Each row has a class, written after it.
[ -1  -6  24  -2  -3 -11 -20 -11 -15  -3   1   7  -1   2  -1  36  -2   4
  -5  13  -2   7   4  -2 -63  40  -1 -12   7 -42   3  -2   3  -3  -4 -16
   6 -13   4  -6  33 -16  -1   6   0   8  -8  -2   0  -5   4   1   1  -3
  -1   2   3  -5   5  -3   4   0 -15   1   5  -3 -15  11  11   2  13   7
  10   2  -8  17  -2  13   5   0  -5  -3   0   1  -9   7  10   2   7  16
   1  -1 -49]	fefe
[  3  -1 -25  -5  -5   8  -4  -1 -11   0 -14   8  15  -1  -4  -1  -6   1
  -2  -7   0  -5  -7   6  20 -26  -4   5   2  36   6   1   3   1   0  14
 -13 -10 -23  -2  16   1 -15  -1   2  -2 -15   4   4   1   2   3   5   1
   4   0  -2   0   3   2   0  -6   8   4   6 -22   0   3   3   2   8  -2
   3  -4  -7 -12   7  -3   5   4  -3   3  -1   2   6  -7  12  -2   1   0
   3   4 -46]	Fid
[  2  -6  21  -1  -8 -10 -12 -14 -20   2   0   6  -4   1  -3  39  -3  -6
  -3   8  -2   5   8  -3 -63  40  -8  -9   9 -27   1  -1   5  -6  -7 -15
  -3 -11  -7  -1  30 -17  -5   3   1  -7  -6  -7  -2  -5   0   3   2  -1
   0  -3   2  -6   5  -6   6   0 -16   0   3  -2 -11   3  17   4  11  11
   6   1 -12  19  -1  10   4   2 -11  -4   0  -2 -12   7   6   0   1  27
   0   1 -60]	fefe
[  0  -2  21  -5  -7 -11 -12 -12 -15   1  -1   6  -8   2   0  35   5  -3
  -5   3   2   6   5  -5 -62  39  -5 -12  -3 -38   3   2   6  -6 -10 -16
   2 -13   2  -1  31 -16  -6   7   5  -8  -5  -5   0  -6   4   4   3  -4
  -2  -3  -1  -5   6   1   6   3 -19   1   6  -8 -16   3  14  -1   8  18
   9   1 -13  20  -2  11   1   1  -6  -2   0  -1  -9   7  10  -1   6  16
   1  -3 -59]	fefe
[ -8  -8  22  -2 -10 -17 -15 -12 -18  -2  -5   3  -3  -1  -1  34  -4  -3
  -3  25   1   4   2  -5 -62  45   3  -9   7 -37   6   2   5  -2  -8 -12
  -2 -11  -6   5  35 -15  -6   4   1  -2  -8  -5  -4  -4   3   5   1  -1
   1   2   2  -5   8   4   2   1 -11   0   1  -5 -11   5  12   1  11   6
  10   2 -13  16   0   7   3   1  -5  -4  -2  -2 -13   5   9  -1   6  12
   0  -1 -62]	fefe
[  0   4 -28  -2  -4  20  -6   7  -8   4 -18   3  19  -5  -3   2  -2   0
  -1 -24   0  -6 -11   9  24 -32  -2   0   4  47   4   0  -2   2   0   6
 -10   2 -19  -2   5   4  -3  -1   4  -1 -11  -1   6   2   6   2   3  -2
   0   6  -6  -2  -1  -1  -2  -5  12   3   5 -18   2   3   2  -3  12   4
  -2  -1   0 -13  -2  -5   5   4  -5   1   1   3   8  -4   9   0   9  -1
   2   6  16]	Fid
[  0   5   1  -5  -9  23  -6  -2  -4   2   8   1  31  10 -11  14   8  -2
  -3   0 -13  -1  -2   8 -42  -4   4  -6   6  51   0   0   0   6  -2 -18
  -3  -7  13   1  29   0   1   3   3  -6   5  -2  16   0  10   8  -4  -6
   2  -3  -4   2  -3 -12   5  -5  -7   7   3 -27   0  12   1   4   4   8
   2  -1  -7   0   2  -4   1  -1   2  -2   4   2 -15   2  17  -3  10   7
   6   7 -63]	loza
[ -3  14 -22  -2   2  16   6   5  19  -5   4  -6  56   2  -2 -22  10   2
  -8  16 -15   0  -7  11  17 -58   2  14  20  63  -5   1  -4   0   7  17
  -5  -6  13   6  16  12   1  -2   0   5  -4   7  11   8  -1   9   5  -2
  -7  -5  -2   0  -3 -10  -3   3  16   8  -1  -5  -8  -6 -24   7  -2  -6
  -2   5  -7   2  -7  -4   3  -3  11  -1   1   7 -10 -14 -13  -5  -7   5
   5   7 -18]	loza
[  3   5 -27  -2  -2   6   2   2 -10  -1 -18   0   6  -3   0   4  -5  -1
  -3 -30   0  -3  -9   6  25 -27  -8  -1   0  37   1  -2   0  -1  -2   5
 -12  -3 -19   6   3   0  -6   0  -1  -5  -8   4   3   4   3  -1   5   2
   1  -3  -3  -7   2  -4  -7   1   9   1   5 -13  -2  -1  -4   2  10   4
  -1  -4   4  -5  -1  -4   5   1  -4   6   0   3   4  -5  -2   1   4   4
  -1  -4  13]	Fid
[ -2  -7  25  -2  -8  -6 -15  -8 -19  -1  -4   8   1  -1  -1  38  -3  -4
  -1   9  -6   5   2  -3 -63  45  -6 -14   8 -38   5  -1   3  -5  -7 -23
  -3  -7  -4  -1  30 -15  -7   3   2  -6  -7  -2  -2  -5   3   3  -1  -3
   4   0   0  -7   4   1   3  -2 -13   0   1   2 -13   0  13   0  17   9
   6   0  -6  23  -3  12   7   1  -8  -2   0  -1 -13   8  14   0   8  17
  -1  -3 -26]	fefe
[ -1  -4  19  -6 -10  -7 -19 -12 -20   0   1   6   7   0  -3  36  -4  -2
  -8  15   0   3   0  -2 -63  43  -1 -11  14 -37   6  -1   5  -5  -8 -14
  -2 -14  -7   3  38 -13  -8   5   1  -6  -8  -3  -4   0   2   5   5  -1
   1  -1   0  -6   2   2   5  -3 -11  -3   6  -3 -16  -1  10   1  14   6
  10   0 -11  22   3  11   2   3  -9  -2   1   0  -9   7   8  -2   3  17
   2  -2 -58]	fefe
[  0   2 -27  -6  -7  22   1   2  -5   0 -12   8  22   0  -2  -4  -4   5
   2 -16   2   0  -8   7  23 -28  -1   3   1  46   3  -2   0   0  -1   3
 -11  -1 -20   3   6   4   1  -3   2  -1 -11   2   4   3   2   4   3   0
   1  -1  -2  -8   2  -3   0  -2  13   4   1 -16   3  -2   0   1  11   0
   3  -1   0 -12   0  -5   5   2  -4  -2   0   2   5  -7   2   5   4   2
  -1   3   4]	Fid
[  8  -3  20  -1 -11  -9 -16 -13 -16   1  -5   3   2   3  -3  40  -4  -1
  -1  -2  -2   6  -2   0 -63  38  -7 -11   7 -22   6  -1   5  -6  -7 -18
 -10 -11  -6   2  29 -19  -8   5   0  -9  -8  -3  -4  -3   2   1   4  -5
   4   1   1  -5   4  -6   4   3 -13   0   7  -2 -13   3  14   4  15  12
   9  -1 -13  21  -3  11   6   2  -6   0  -2  -1  -9   7   6  -2   3  18
   0  -3 -43]	fefe
[ -1   5  -5  -6  -6  15  -9  -3 -14   2  -7   5  11  -2  -7  23  -8  -1
  -1 -22  -1  -1  -5   5 -23   1   4  -7   2  31   0  -6   3   2  -2 -19
  -5  -2  -9   2   7  -4  -3   2   0  -2 -11  -6   3  -3   5   2  -8  -4
  -5  -1  -2  -7   6  -6   7  -5  -2   4  -2 -24  -4  10  10   2  18  11
   0  -1  -5   1  -2  -2   2   3  -7  -1  -1   0  -5   3  17   2  11   9
  -1  -1 -26]	loza
[  3   7 -55  -3  -3  14  14  -2   0  12 -14  -9  36   2 -11 -15  -6   5
  -1 -27  -1  -5 -13  15  39 -57   0  16   6  63   1  -2   3   7   3  32
 -21 -16 -29   2  12   6  -6  -3  -2  -1 -14   3  15   6   4   5   8   0
  -1  -5  -4   1   2 -18   1  -4  11   2   8 -28   3 -10 -10  10   0   0
  -3  -1 -10 -24   5 -12   4   4  -3   2  -2   1   3 -21 -18  -3  -8   4
   0  13 -63]	loza
[  7  21 -35  -5  -1  25   3   0  -4   4 -12   6   7  -1 -14  20  -2   3
 -12 -28   6   4   5   7   0 -43  -6   9  16  63  -2   3   9   7  -8   7
  -8 -21  -6   1  29  -4  -4   5   3  -5   5   0  13  -7  14   0   4  -2
   1  -2   5   3   0 -12   3  -4  -7  12  16 -51 -12  14   3   9  -1  13
  -5   2 -11 -15   7  -8   3  -2   3  -1   0  -3  -4  -6  12 -12   5   4
   7  14 -63]	loza
[  1  -6  23  -2 -10 -13 -17 -11 -17  -1   2   8  -2   1   4  35  -5  -1
   0  16  -2   5   1  -4 -59  43  -4 -10  10 -48   2  -2   2  -6  -8 -19
   0  -9  -8   1  28 -14  -7   5   0  -8  -9  -1  -4  -5   3   5   4  -1
   3   4   1  -4  10   3   3   2  -9   3   3   1 -16  -3  15  -1   7   6
   8   0  -9  20  -1  11   5  -3  -5  -2  -1   2  -6   5  15  -1   6  17
  -1  -3 -38]	fefe
[ -1  -4 -13   3  -9   5  -7   0  -6  -1  -3   1  18   1   0  -6  -2   0
   1   7   0  -2  -6   5   4  -6   0  -2   2  18   3  -5  -3   0   6  11
  -8  -2 -14   4   9  -1  -4   0   1   1 -11   4   2   7   2   1   2   0
   0   0  -4   0  -2  -4   2  -1   6  -1  -1   1  -1  -4  -6   0   5  -6
   4   1  -4  -5   2   1   2   5  -2   3   1  11   0  -9  -3  -1  -1  -4
   1   0 -12]	Fid
[ -2  -6  16  -5  -9  -2 -18  -9 -17  -2   0   7   9   0  -4  27  -3  -1
  -3  10  -5   4  24   3 -62  36  -5 -13   9 -26   5   0   1  -4  -8 -22
  -1 -11  -5   5  34 -16  -7   4  -1  -3  -8  -2  -3  -2   0   3   2  -2
   0   1  -2  -5  -3  -1   4   0  -8  -4   3  -5 -13   3  10   0  18  12
   9  -2  -9  20  -3  10   5   1  -9   0   1   4 -12   3  12  -1   8  16
   1  -4 -41]	fefe
[  5   0 -17  -1  -7  17  11  -6  -6   7  -1 -12  25   1 -12  11  -5  -1
   1 -42 -16  -7 -11  17 -18  -3  -1   8 -12  63   0  -1   3   0   1  -4
 -25  -7 -25   0   2   4   0   0   1   3   2  -1   7   1   7  -6  -4  -8
  -2   0  -7   3  -4 -31   9  -3  -6  -1   5 -20  22   8   3   7   7  19
  -1  -1 -11 -16   3 -12   8   6   1   5  -2  -3  -3  -1   0   3   1   4
  -2   6 -60]	loza
[ -2   6 -14  -6  -8  25 -12   5 -11  -2  -7   7  22  -3  -1  16   5  -3
   0 -16  -3  -4  -6   5  -9 -22  -1  -8   6  31   2  -4   1   3  -3 -26
  -4   5   6   0  17   4  -1   3   1  -1   2   2   2   0   8   7  -3   1
   1   2  -4   1  -1   0   6  -2   9   9   4 -26  -5  10   5  -1  17   7
  -3  -1  -1  -1  -2  -1   2   1  -8  -4  -3   4  -2   4  23   2  19   6
   2  -1  -6]	loza
[ -3 -10  21  -2 -15  -8 -16 -15 -19  -6  -2   6  22  -1  -4  36  -3   2
  -3  13  -9   6  -1   3 -63  41  -2 -10  15 -16  -9   0   3  -2  -7 -16
  -8 -14  -8   5  42 -16  -8   9   2  -4 -10   0  -1  -1   2   5   3  -5
  -2  -2  -1  -6   7  -6   7   1 -11   4   6 -10 -15  -2   8   0  22   9
  12   2  -9  23  -1  10   4  -1  -8  -1  -2   9 -11   4   9  -2   5  18
   4   1 -62]	fefe
[  8  -2 -44   4   2   3  30 -14   4  11  -9 -21  16   0 -19 -23  -8   2
   2 -24  -6  -8 -11  21  29 -24   6  28 -15  63  -1   3   8   4   3  49
 -32 -25 -45   1  -9   7  -2  -2   1   6  -7   0  16   5   3 -15   2  -3
   0   1  -6   5   2 -38   3  -3   0  -6   9 -12  36  -1  -8  12  -8   0
  -2   2 -10 -31   8 -19   2   9  -4   6  -2  -5  12  -5 -29  -3 -26 -14
   4  15 -63]	loza
[  1  10 -29  -3   0  14   3   7  -5   1 -12   2   4   2  -1   1  -1   5
   0 -34   4  -2  -7   5  32 -35  -9  -2   3  41  -1   2   2   4  -1  -1
  -5  -3 -15   1   3   3  -1  -1  -6  -5   0   1   7  -2   4   4   2  -3
   1  -2  -2   0   0   0  -1   0   6   2   4 -24  -5   3   4   0   2   5
  -2   1   1 -12   4  -5   2  -3  -3  -2   4  -3   5  -3   5   1   8   2
  -2   0   7]	Fid
[  3  -1   9   2  -5  -3   2 -10 -10   6  -1  -3   4   0  -7  27  -4   0
   1 -26  -7  -3 -10   6 -45  27  -4  -3  -4  33  10  -2   8  -3 -11 -15
 -15  -7 -17  -4  15  -8  -3  -1  -2  -5   0  -3   2  -1   3  -1   1  -4
   2   2   0  -2   1 -17   5  -1 -13  -4   9  -8  -1   5  10   3   9  16
   4   0  -7   8   0  -1   3   5  -5   3   0  -6  -7   6   2   5  -1  16
   1   0 -32]	loza
[ -4   2 -28  -7  -5  22 -11   3  -9   1 -32   6  26   0  -3   9  -4   3
  -2 -19   0 -11  -8  10   8 -27  -1   1   6  46   6  -5   4   6  -2  -6
  -8  -4 -16   1  19   0  -3  -1  -1   0 -13   5   7   0   8   5   1   0
   0   4  -4   1  -2   0   3  -3   5   8   3 -21  -2   1   2   1  17   3
   0  -3  -4 -10   2  -6   2   4  -7   1  -4   3   1  -7  10   0  12   3
   1  -1 -24]	Fid
[  1   5 -26  -4  -7  11   0   3  -5  -2 -14   2  26  -2  -2  -1  -2   2
  -2 -22   0  -2  -9   8  15 -29  -6   3   6  53   3  -2  -2   1   0   2
 -13  -5 -17   4  11   0  -5  -2   1  -4 -10   4  -6   4   0   2   4   1
  -1  -1  -4  -2  -2  -6   1   0   8   3  -1 -15  -2  -1  -3   4  12   2
   8   1  -4  -5  -1  -4   6   4  -3   2   1 -12   3   0  -4   0   8   6
  -1   1  -6]	Fid
[ -1   7 -24  -3  -3  19  -3   7  -1   1 -10   7  20   0  -7   0   3   2
  -2 -18   2  -2  -5   5  10 -35  -5   0   8  46   1   0  -1   3  -3  -2
  -2  -4   0   4  13   4  -1   2   1  -1   1   1   7  -3   6   4   2  -1
  -1  -1   0   0  -2  -2   1  -4   5   7   3 -33  -8   5   0   7   5  10
  -2  -5  -2  -6   2  -7   8   1   2   1   0   2  -3  -2  12  -2  12   2
   3   6 -24]	loza
